Below are the code and all the weights of a small trained network. Each question names an input and a target symbol and asks about switching units off, where a switched-off unit gives its printed mean instead of its output.

import numpy as np


def w(rows, s, z=0):
    codes = np.array(rows[::2]) - 128.0
    scale = np.full(codes.shape[1], s)
    scale[-1] = z or s
    return codes * scale


def norm(h):
    return h / np.sqrt((h * h).mean(-1, keepdims=True) + 1e-5)


def f(y):
    return np.maximum(y, 0)


def softmax(a):
    e = np.exp(a - a.max(-1, keepdims=True))
    return e / e.sum(-1, keepdims=True)


def log_softmax(a):
    a = a - a.max(-1, keepdims=True)
    return a - np.log(np.exp(a).sum(-1, keepdims=True))


def net(x, mask):
    ids = ['ΔΘΦαβγεζλμξπτ'.index(c) for c in x.split()]
    T = len(ids)
    res = E[ids] + P[:T]
    q, k, v = (norm(res) @ M[0].T for M in (Q, K, V))
    z = softmax(np.where(np.tri(T) > 0, q @ k.T / 3**0.5, -1e9)) @ v
    res = res + np.where(mask[0], z, O[0][:, -1]) @ O[0][:, :-1]
    y = f(norm(res) @ A[0][:, :-1].T + A[0][:, -1])
    res = res + np.where(mask[1:17], y, B[0][:, -1]) @ B[0][:, :-1]
    return log_softmax(norm(res)[-1] @ U[:, :-1].T + U[:, -1])


Q, K, V, O, A, B = {}, {}, {}, {}, {}, {}
E = w([
[150,150,115,92,118,88,136,199,127],'Δ',
[193,45,250,105,102,123,153,146,102],'Θ',
[126,112,150,131,95,80,71,114,111],'Φ',
[86,209,47,230,99,109,153,59,162],'α',
[178,93,143,134,116,89,77,137,76],'β',
[142,174,79,199,84,109,147,131,208],'γ',
[73,184,118,176,76,103,79,75,150],'ε',
[150,146,201,141,58,96,137,131,192],'ζ',
[140,141,136,179,97,162,35,140,131],'λ',
[160,97,132,176,193,173,51,144,123],'μ',
[166,139,5,160,161,83,127,182,162],'ξ',
[182,152,79,133,126,121,214,192,148],'π',
[114,156,121,102,92,38,244,85,157],'τ',
],0.015)
P = w([
[146,71,121,65,90,113,117,127,171],'0',
[191,116,66,95,23,132,4,25,47],'1',
[139,91,149,107,150,143,94,156,162],'2',
[186,151,97,141,99,115,11,63,43],'3',
[117,110,162,130,181,120,110,180,149],'4',
[176,170,109,144,112,89,42,70,33],'5',
[90,132,179,157,191,125,97,223,128],'6',
],0.012)
Q[0] = w([
[82,90,96,88,177,198,176,102,151],'head 0',
[81,99,132,88,99,250,178,165,149],'head 0',
[79,139,138,144,157,148,122,161,137],'head 0',
],0.013)
K[0] = w([
[234,108,47,42,87,160,146,2,137],'head 0',
[214,107,72,19,27,189,96,54,164],'head 0',
[105,170,82,137,36,223,124,146,23],'head 0',
],0.0079)
V[0] = w([
[143,106,57,244,224,219,157,104,48],'head 0',
[188,57,246,208,62,154,175,92,67],'head 0',
[42,219,47,223,68,141,3,143,8],'head 0',
],0.0049)
O[0] = w([
[107,114,69,98,18,146,97,119,125,2],'head 0',
[110,54,124,197,95,49,247,143,103,122],'head 0',
[182,72,140,112,143,125,149,70,152,145],'head 0',
],0.013,0.0071)
A[0] = w([
[96,136,32,137,78,172,163,101,116,175],'neuron 0',
[157,98,161,163,163,115,132,127,127,105],'neuron 1',
[8,94,155,156,167,99,148,157,109,115],'neuron 2',
[144,79,138,235,120,99,178,167,144,227],'neuron 3',
[187,137,73,119,92,108,98,115,54,19],'neuron 4',
[157,167,119,155,80,83,120,70,115,251],'neuron 5',
[138,129,166,123,120,127,97,104,55,105],'neuron 6',
[67,172,149,173,179,112,163,177,71,201],'neuron 7',
[92,134,166,84,175,179,166,96,206,172],'neuron 8',
[155,124,154,119,120,146,175,205,99,243],'neuron 9',
[181,179,107,162,201,119,113,104,161,22],'neuron 10',
[78,111,147,31,129,164,68,104,187,51],'neuron 11',
[86,142,142,182,122,160,104,83,143,96],'neuron 12',
[116,137,175,162,113,121,117,94,73,103],'neuron 13',
[117,123,145,40,112,146,220,137,129,185],'neuron 14',
[88,110,143,86,150,92,62,143,90,51],'neuron 15',
],0.011,0.0025)
B[0] = w([
[118,133,172,44,86,111,58,208,123,141],'neuron 0',
[87,147,122,145,82,156,161,152,69,237],'neuron 1',
[149,90,216,93,110,92,49,26,177,192],'neuron 2',
[117,205,69,126,119,143,98,84,112,254],'neuron 3',
[55,113,182,174,95,171,198,126,220,183],'neuron 4',
[119,52,135,153,187,177,119,176,123,214],'neuron 5',
[98,175,68,97,59,101,138,110,187,193],'neuron 6',
[110,74,107,84,126,213,96,135,108,234],'neuron 7',
[53,137,51,171,111,133,113,212,114,178],'neuron 8',
[121,88,82,204,121,95,127,127,180,189],'neuron 9',
[162,131,188,66,78,78,192,87,115,244],'neuron 10',
[98,163,92,147,147,162,205,102,32,168],'neuron 11',
[166,97,150,84,107,44,198,176,138,160],'neuron 12',
[174,148,55,118,207,136,194,193,125,190],'neuron 13',
[196,110,115,137,120,254,132,112,172,138],'neuron 14',
[144,131,168,127,152,69,158,125,144,177],'neuron 15',
],0.0086,0.0092)
U = w([
[128,137,161,114,185,142,99,238,90,151],'Δ',
[144,5,177,186,125,155,155,141,174,151],'Θ',
[184,93,198,93,139,85,118,43,148,136],'Φ',
[93,73,143,78,33,103,120,184,143,193],'α',
[63,101,52,162,118,85,81,121,87,158],'β',
[146,224,147,147,62,86,150,118,220,49],'γ',
[158,155,136,150,151,83,221,136,64,3],'ε',
[65,188,182,197,97,134,85,186,165,159],'ζ',
[124,209,145,100,49,205,100,84,61,72],'λ',
[128,119,114,180,235,193,92,115,47,115],'μ',
[192,214,107,65,176,125,93,122,137,119],'ξ',
[119,117,41,183,146,169,176,178,174,211],'π',
[93,102,136,71,94,215,122,62,182,185],'τ',
],0.013,0.0025)

Each question gives the input, a string of symbols that net reads in full, and the target symbol t.
The units are the heads (3 rows each of Q, K, V and O) and the neurons (one row each of A and B). Each row of codes is followed by its name. A weight is (code - 128) times the scale printed after its matrix; where a second scale follows, it is the last column's (O, A, B and U).
mask holds one flag per unit, heads first, then neurons. A switched-off unit (its flag False) gives its mean, the last column of its rows in O or B, instead of its output. The means were averaged over made-up inputs and are rounded, as every weight is.
A unit's drop is (log p(t) with every unit on - log p(t) with that unit switched off) / (log p(t) with every unit on - log p(t) with every unit switched off).
The circuit of an input: a set's keep is (log p(t) with only the set's units on - log p(t) with every unit switched off) / (log p(t) with every unit on - log p(t) with every unit switched off). Starting from the 12 units with the biggest drops (on a tie, the unit counted first), units are removed one at a time, each time the one whose removal leaves the highest keep (on an exact tie, the one counted first), for as long as the keep stays at least 0.8.
circuit, biggest first: the units of the circuit, biggest drop first
top k neurons: the k neurons with the biggest drops, biggest first
drop of u: that unit's drop, to one decimal
input ε τ ξ ζ ε ζ, target Φ: circuit, biggest first -> [head 0]
input Δ α α Φ, target τ: circuit, biggest first -> [head 0; neuron 4]
input λ γ μ γ, target α: circuit, biggest first -> [head 0; neuron 0]
input β ε π α Φ ε γ, target γ: circuit, biggest first -> [head 0; neuron 10]
input ε π τ β, target Δ: circuit, biggest first -> [head 0; neuron 3]
input α Θ Φ γ ζ Θ, target μ: top 2 neurons -> [neuron 7; neuron 10]
input ξ ζ Φ ε β γ, target π: top 4 neurons -> [neuron 5; neuron 3; neuron 4; neuron 2]
input λ Φ λ Φ, target Θ: circuit, biggest first -> [neuron 5; neuron 4]
input γ β α, target α: circuit, biggest first -> [neuron 0; head 0; neuron 12]
input τ Θ λ α λ π λ, target λ: circuit, biggest first -> [head 0; neuron 5; neuron 9; neuron 4]
input Φ ξ Φ Φ, target ε: circuit, biggest first -> [head 0; neuron 13]
input Φ β λ Δ β β, target π: circuit, biggest first -> [head 0; neuron 4; neuron 13; neuron 10]
input λ Φ Φ α, target ε: top 2 neurons -> [neuron 10; neuron 12]
input ε Φ τ, target τ: circuit, biggest first -> [neuron 7; neuron 2; head 0]
input Φ Φ μ Φ, target α: circuit, biggest first -> [head 0; neuron 3]
input α Φ Θ ξ, target β: top neuron -> [neuron 2]
input τ Φ Δ μ Φ ξ, target ε: top 2 neurons -> [neuron 10; neuron 2]
input μ α λ λ, target Θ: top 2 neurons -> [neuron 5; neuron 3]
input γ β Θ Φ, target β: top 2 neurons -> [neuron 2; neuron 3]
input Φ Φ γ π, target γ: top 2 neurons -> [neuron 4; neuron 7]
input ζ β β β β Θ, target π: top 2 neurons -> [neuron 10; neuron 13]
input Φ Φ β ε, target π: top 2 neurons -> [neuron 13; neuron 5]
input μ Φ μ τ Φ, target Φ: top neuron -> [neuron 2]
input ε ζ ε ε β α, target π: drop of neuron 1 -> 0.1
input τ π β Φ Δ λ, target ξ: drop of head 0 -> 1.2
input β ξ β Φ, target π: drop of head 0 -> 0.3
input Φ Θ Φ Δ ζ, target ζ: top 2 neurons -> [neuron 3; neuron 2]
